In the rows, 128 means zero.
[122 105 153 145 120 122 122 186 117 139  95 110 116  95 125  99 164 115
 198 141 124  90 137 105 132  91 188  96 147 146 141  97 109 179 108 134
 103] -> Z
[116 128  80 187 107 155 160 109 175 140 136  91  92 144 117 164 112 187
 159 157 119 166 155  70 142 170 158 156 173 118 162  96 158 104 146 165
 102] -> G
[134  92 124 146 132 199 115 107 124 163 142  83 139 104 124 139 130 161
 156 139  91 164 153 182 144 111  75 123 159 110 151 142 184 123 163 137
 167] -> X
[ 99  61  46 153 117 114 193 120 169  98 112 104  78 216 121 150  79  98
 117 160 139 108 100 117 134 159 126 127 112  97 159 118 161 132 145 150
 115] -> G
[131 159  90 132 120 160 155 104 179 138 157 103  95 124 141 170 123 185
 175 146 137 166 169  77 139 195 177 170 145 100 151  86 162 114 123 131
 102] -> X
[121 166  64 151 117 137 154 107 195 145 135  95  82 135 127 157 116 175
 174 151 141 161 157  56 141 170 158 174 144 120 143  91 151  92 121 119
  94] -> M
[124 118 149 123 109 114 162 174 139 118 106 108 119  82 152 105 176 126
 213 104 142 102 166 116 117  89 203  91 116 143 163  90  85 192 122 137
  98] -> W
[110 160  71 165 113 147 145 124 185 122 136 117  70 133 110 154 103 179
 152 146 138 167 187  72 154 194 198 152 186  99 147  93 155  93 114 131
  70] -> N
[141  93 120 130 128 166 112 102 148 151 161  89 159  89 121 164 117 174
 181 138  95 153 133 132 149  96  68 103 173 119 133 161 154  95 169 147
 177] -> P
[117 136 149 198 125 133 105 141 138 123 128 112 137 106  78  64 130 144
 127  88 148 146 167 137 112 124 180  98 166 100 108 107  94 179 111 139
  62] -> W
[153 116  95 147 108  86 246 116 143  95  88 108 124 179  99 180 112 115
 115 139 123 106 158 156 104 116 136  74 186 161 110 207  72  89 121 212
 124] -> G
[108 139 169 157 124 135  81 133 110 124 159 147 141  86 111  86 131 135
 117 102 126 140 181 102 124 118 143 126 162 115 128 106  98 195 128 145
  75] -> V
[111 153  53 160 118 149 155 113 184 147 147  95  73 149 133 149 128 169
 167 159 129 163 138  67 160 190 182 184 147 116 151 103 178 109 140 134
  94] -> Z
[147 163 129 134 111  92 159 122 134 105 117 108 154 171 119 192 144 148
 147 136 136 114 150 140 106  92 154 126 159 148 107 164 102 115 106 181
 156] -> X
[125 145 149 168 125 143  63 122  90  98 140 126 161 144 108 117 103 128
 131 129 161 114 120 110 157 169 127 130 142  93 129  73 151 149 109 138
 131] -> V
[111 172  79 142 106 123 175 106 176 129 129  98  88 135 123 159 108 187
 176 143 143 146 156  79 133 180 178 161 157 133 138  95 163 113 118 128
  92] -> R
[144  74 120 152 127 174 117 104 145 158 118  95 129  92 117 155 135 158
 187 137  86 158 177 166 155 108  62  89 168 134 152 156 170  97 189 156
 188] -> G
[130 115 123 135 122 197 124 158 151 135 167 100 153 126 141 115 121 126
 125 135 153 136 117 152 114 121 124  92  93  65 146  90 134 159  99 132
  85] -> W
[157 130 122 100 127 208 108 144 151 159 181 141 152 107 158 112 130 129
  90 173 136 140 148 115 129 178 148 107 116  59 119  90  81 110  65  98
  83] -> P
[125  99  64 108 104 101 177 123 144 123 119 133 111 157 117 129  70 106
 107 145 160 109  74 113 141 155 110 105 118 122 147 122 152 152 130 127
 123] -> M
[115 118 135 170 111 141 171 189 109 131 102 122 129  68  98  98 149 107
 192 149 132  81 140 114 140  96 182  86 155 142 155  98 101 209 104 145
  49] -> V
[101  89 138 142 113 129 169 178 113 138  97 109  96  81 134  91 163 128
 202 128 132  95 152 106 120 106 184  94 119 157 174  94 104 195 117 127
  85] -> R
[133  87 128 108 122 198 117 123 169 154 161  81 145 113 121 149 125 149
 171 152  89 149 178 166 136  79  47 100 145 113 148 138 190 139 169 149
 179] -> L
[130  85 100 123 113 100 144 109 156 122 147 127 123 164 128 158  80 116
 130 186 151 106 103 132 157 131  82 106 135 120 149 126 149 162 121 151
 114] -> N
[114  98  55 105 107 111 172 117 157 103 106 129 114 160 101 149  91  95
 113 170 149  94  87 139 124 144  98  85 139 106 138 125 147 173 135 138
 103] -> C
[140 103 132 101 126 201  89 157 169 163 176 126 162 116 138 119 128 115
 125 155 135 149 141 124 108 141 135 110  94  32 135  93 109 131  66 126
 103] -> T
[136  80 152 120 133 177  77 127 134 150 146  85 141  86 116 138 128 152
 196 148  98 139 181 162 155  98  69 115 130 103 161 113 158 121 156 159
 179] -> E
[129 143 175 122 125 162  60 120  94 103 143 115 160 152 133 116 110 146
 112 111 161 121 133  89 108 172 122 116 134  68 123  60 127 150 103 145
 159] -> C
[124 171 156 120 131 160  56 125  95 109 157 134 133 152 161 136 113 157
 111 121 167 131 162  74 156 185 136 143 109  97 118  65 141 135  99 139
 156] -> N
[147 120 107 111 123 189  89 132 164 128 201 133 174 120 156 128 132 114
  97 164 123 131 147 140 140 158 141 118 113  44 138 122 105 136  79 129
  91] -> V
[124 167 109 149 104 141 151 121 169 153 127 107 105 107 121 147 115 181
 188 143 124 154 160  94 141 149 181 163 166 145 159  81 153 104 144 125
 101] -> E
[147 170 135 124  96 104 202 132 135  92 107  91 155 192 115 171 139 136
 128 144 131  96 147 159 104 110 163 119 165 165 111 138 101 108  98 188
 138] -> L
[137 127 146 105 116 179 112 139 136 154 177 146 161  73 149 127 129 135
 146 151 132 142 139 129 125 161 135  99 108  57 159  89  79 139  79 146
  75] -> T
[119 141  89 147 112 152 145  87 192 138 136  96  96 140 150 165 111 181
 164 161 101 152 172  74 142 170 153 155 171 106 142  82 136 105 136 141
  89] -> G
[149 141 128 131 107  84 210 119 127 130 102 108 158 151 103 194 131 122
 158 134 146 119 133 148 129  93 141  88 163 136 103 180  76 118 111 206
 157] -> T
[128 151 150 149 123 147  61 119  89 109 155 137 152 135 121  99  97 135
 121 118 163 133 126  88 158 201 133 123 119  72 125  71 111 141  91 147
 139] -> T
[114  64  70  97 105 103 166 118 166 108 130 113 118 140 101 146  80  98
 158 159 139 114 105 136 151 147  96 101 119  93 158 123 150 162 137 166
 127] -> T
[110 139 140 157 128 126  81 121 111 112 146 115 157 151 114 141 106 160
 136 122 170 115 103 100 137 155 143 131 127  79 114  82 136 139 118 143
 149] -> P
[120 110  91 165 116 153 144 101 182 130 138  96  95 129 134 156 104 183
 163 152  95 159 158  78 133 175 165 152 184  95 160  99 147  86 136 143
 100] -> G
[113  83  64  97 108 108 167 124 149 112 134 132 112 174 111 145  74  95
 120 179 128 102  76 114 141 136  95 102 133 107 141 132 147 153 130 160
  92] -> Z
[111 123 123 150 114 130 155 188 101 136  95 108 100  91 138 107 150 122
 170 136 135  99 132  84 138  89 172 112 119 162 153  95 105 174 112 124
 110] -> M
[142 156  88 119 115  89 188 143 146 107  94 111 130 174 102 156 136 117
 118 132 139  99 115 148 108 127 174 110 162 154  93 180 122 106 102 177
 123] -> Z
[146 158 154 139 115 152  59 133  91 116 135 128 152 157 137 133  93 146
 104 117 166 135 108 101 164 181 171 124 138  96 132  58 143 100 111 121
 174] -> E
[127 138 148 137 103 114 145 183 114 134  97 120 123  61 123  88 155 130
 183 142 134  87 158 112 127 102 177  96 134 161 150  81  70 183  87 131
  76] -> M
[124 139 153 161 126 163  72 117  89 108 129 117 146 177 115 124  90 150
  98 122 148 123 132 112 160 189 123 127 118  67 103  59 139 122 112 158
 158] -> G
[114  94  86 118  98 137 180 128 152 105 133 101 125 150  95 136  77 106
 136 176 132 107  96 136 133 128  81 113 121 121 140  96 159 165 137 137
 103] -> C
[147 129 143  99 122 206 113 160 161 152 184 122 160 113 147 117 135 123
  92 169 144 137 139  94  73 141 133 123  96  76 122  83 105 161  65 118
  80] -> C
[124 166  93 142 109 149 141 116 199 128 139  92  98 121 112 172 127 178
 195 168 137 152 160  60 122 156 143 158 160 122 146  68 158 119 126 135
  82] -> C
[147 101 145 133 117 188  87 144 165 149 192 119 165 108 140  77 129 131
 125 144 140 148 145 138 133 146 153 106  95  40 142  73  94 168  82 120
  79] -> W
[114 117 153 185 121 136  79 146 130 114 147 117 134  91  99  70 130 144
 150 105 127 142 171 110 123  97 143  92 159 105 137 104  86 185 120 149
  70] -> W
[166 128 150 100 114 189  82 137 187 151 205 137 168 105 158  92 130 126
 112 146 148 161 184 138 120 149 143 106  87  48 125  80  87 148  74 102
  90] -> W
[131 131 148 145 118 135  66 101  84 100 136 122 155 152 108 125  96 151
 108 129 141 122  75  88 168 171 109 114 156  91 116  73 127 148 127 153
 152] -> C
[133 162 112 153 125 144 162 101 163 150 154 117 107 128 127 164 129 183
 186 156 130 155 155  71 130 165 162 174 142 113 140 102 126 116 112 145
  84] -> X
[161 167 109 114 102  83 198 109 153 102 102 109 135 168 113 187 105 119
 137 147 139 124 142 136 117 129 132 111 186 158 103 164  93  73  92 174
 131] -> T
[146 142 102 133 100  95 209 131 168 102 102  94 116 188 104 189 124 128
 129 132 138 128 133 129 101  98 153 109 184 144 118 164 111  92 124 171
 138] -> C
[108 131 146 181 119 135  98 151 126 114 133 122 122 129  82  95 138 134
 110 121 134 132 164 117 105 107 142 101 163  95 124 113  79 174 110 159
  74] -> C
[138 156  89 154 102 130 147 105 181 140 149  88 110 123 130 174  89 184
 175 160 135 164 144  69 145 151 138 159 172 126 149  98 163  86 124 124
 129] -> M
[128  81 122 146 121 183 116 116 127 135 160  92 151 103 119 156 128 140
 194 142  84 153 162 147 174  88  68 122 153 105 166 146 166 108 174 160
 170] -> V
[129  88 115  85 122 181  91 131 166 148 171 123 142 138 153 130 137 128
 122 164 123 139 154 129 124 142 131 112  88  51 138  93 103 123  84 118
 103] -> R
[116 155  89 127 110 129 144 109 196 140 145 112  90 137 131 154 120 180
 193 148 139 148 173  78 135 173 176 164 130  99 143  87 152 103 112 115
 100] -> R
[108 122 154 134 104 143 187 193 109 112 103 102 116  70 127 111 161 123
 187 119 138  98 174 113  93 103 198  95 128 143 159  84  96 197 119 140
  97] -> C
[153 159 115 128 100 105 211 136 138  95 111 115 145 178 121 173 130 121
 122 137 134 101 158 168 114 113 176  85 171 140 116 175  93 101 104 170
 151] -> L
[128 157 151 147 119 137  60 122 124 102 137 104 151 178 113 132 126 142
 119 129 172 121 122 111 124 156 120 135 121  93 115  66 140 145 107 143
 153] -> C
[139  72 120 135 134 183 114 106 138 150 147  85 140  94 110 176 130 161
 192 146  85 164 159 174 145  85  43 100 163 116 159 162 172 110 175 164
 166] -> X
[152 133 137  96  97  86 191 128 128 117 118 117 156 145 114 167 112 137
 144 141 130 100 124 133 123  97 139  93 147 157  97 159  92 120  99 171
 143] -> R
[141 140 124 144 102  92 187 126 159 110 103 110 140 182 121 190 138 142
 140 122 139 124 165 144  80 103 159 116 153 150 124 159 106  85 127 187
 151] -> G
[151  91 165 132 133 167  97 116 124 155 128  72 154  93 111 149 116 161
 185 139  92 145 157 152 144  83  70 117 173 144 136 132 167 106 161 157
 194] -> E
[123  74  83 104 114 100 179 115 134 128 117 113 120 158 127 138  84 106
 130 166 147  99  65 111 117 130  72 122 112 143 161 120 149 153 128 145
 123] -> M
[131 175  89 134 115 145 139 108 198 122 157  97 107 113 145 146 119 180
 177 127 148 167 154  94 145 185 181 169 128 110 138  71 172 115 131 109
  98] -> W
[157 128 130  82 122 202 121 125 155 146 180 126 172 120 157 113 137 133
  79 162 121 127 142 143 110 175 142  99 125  80 128 102 102 152  79 136
  91] -> L
[139 114 125 122 129 209  99 153 159 155 191 125 164 134 142 119 126 133
 108 156 144 135 121 120 125 156 163 113  80  33 126  83 109 164  68 121
  81] -> X
[140 149 142 149 127 165  62 120 108 121 140 103 138 170 134 124  97 143
 121 130 158 128 130 104 172 174 134 123 131  89 131  66 137 116 114 138
 161] -> E
[ 88 143 158 200 131 126  99 151 110 139 138 140  93 126  95  68 138 143
  96 108 158 136 200 115 119 119 150 125 146 122 126 116  95 213 114 163
  59] -> N
[100 136 137 212 125 105 106 137 115 133 132 122 116 112  72  79 130 144
 117 115 157 138 171 110 122 128 154 122 143 110 120 113  74 181 107 158
  69] -> M
[126  57  84 120 108 104 180 110 153 123 139 125 119 177 120 152  83 108
 135 179 135 106  86 140 161 133  94 109 126 118 162 136 139 142 132 162
 111] -> N
[136 151 162 135 121 145  37 123 112 129 145 136 159 164 143 144 123 156
 109 122 180 133 155  99 163 169 165 112 134  63 111  70 128 143  95 140
 175] -> N
[106 171 169 175 114 123  79 148 130 120 157 146 147 121 100  85 130 132
 137 103 157 115 189 107 106 105 144 121 143 103 128 103 102 205 105 153
  75] -> V
[121 104  65  79 101 126 174 108 174 111 135 102 128 159 118 179  82 107
 150 172 139 124 128 150 147 151  89 118 111  85 141 116 159 128 125 161
 141] -> T
[139 116 127 139 131 190  94 151 154 163 185 138 146 136 135 123 153 129
 107 169 145 145 140 130 126 140 149 128  76  53 137  96  96 158  75 131
  78] -> X
[114  54  55  97 110 120 153 121 176 105 128 102 111 182 100 147  81 102
 133 173 121 111 105 124 148 138 118 121 121  95 159 110 142 131 140 162
 116] -> E
[121 143 130 152 125 144  13 119 138 102 162 128 152 169 104 142  97 166
 130 115 162 136 126  96 150 160 128 112 136  39 125  76 157 151 111 151
 148] -> X
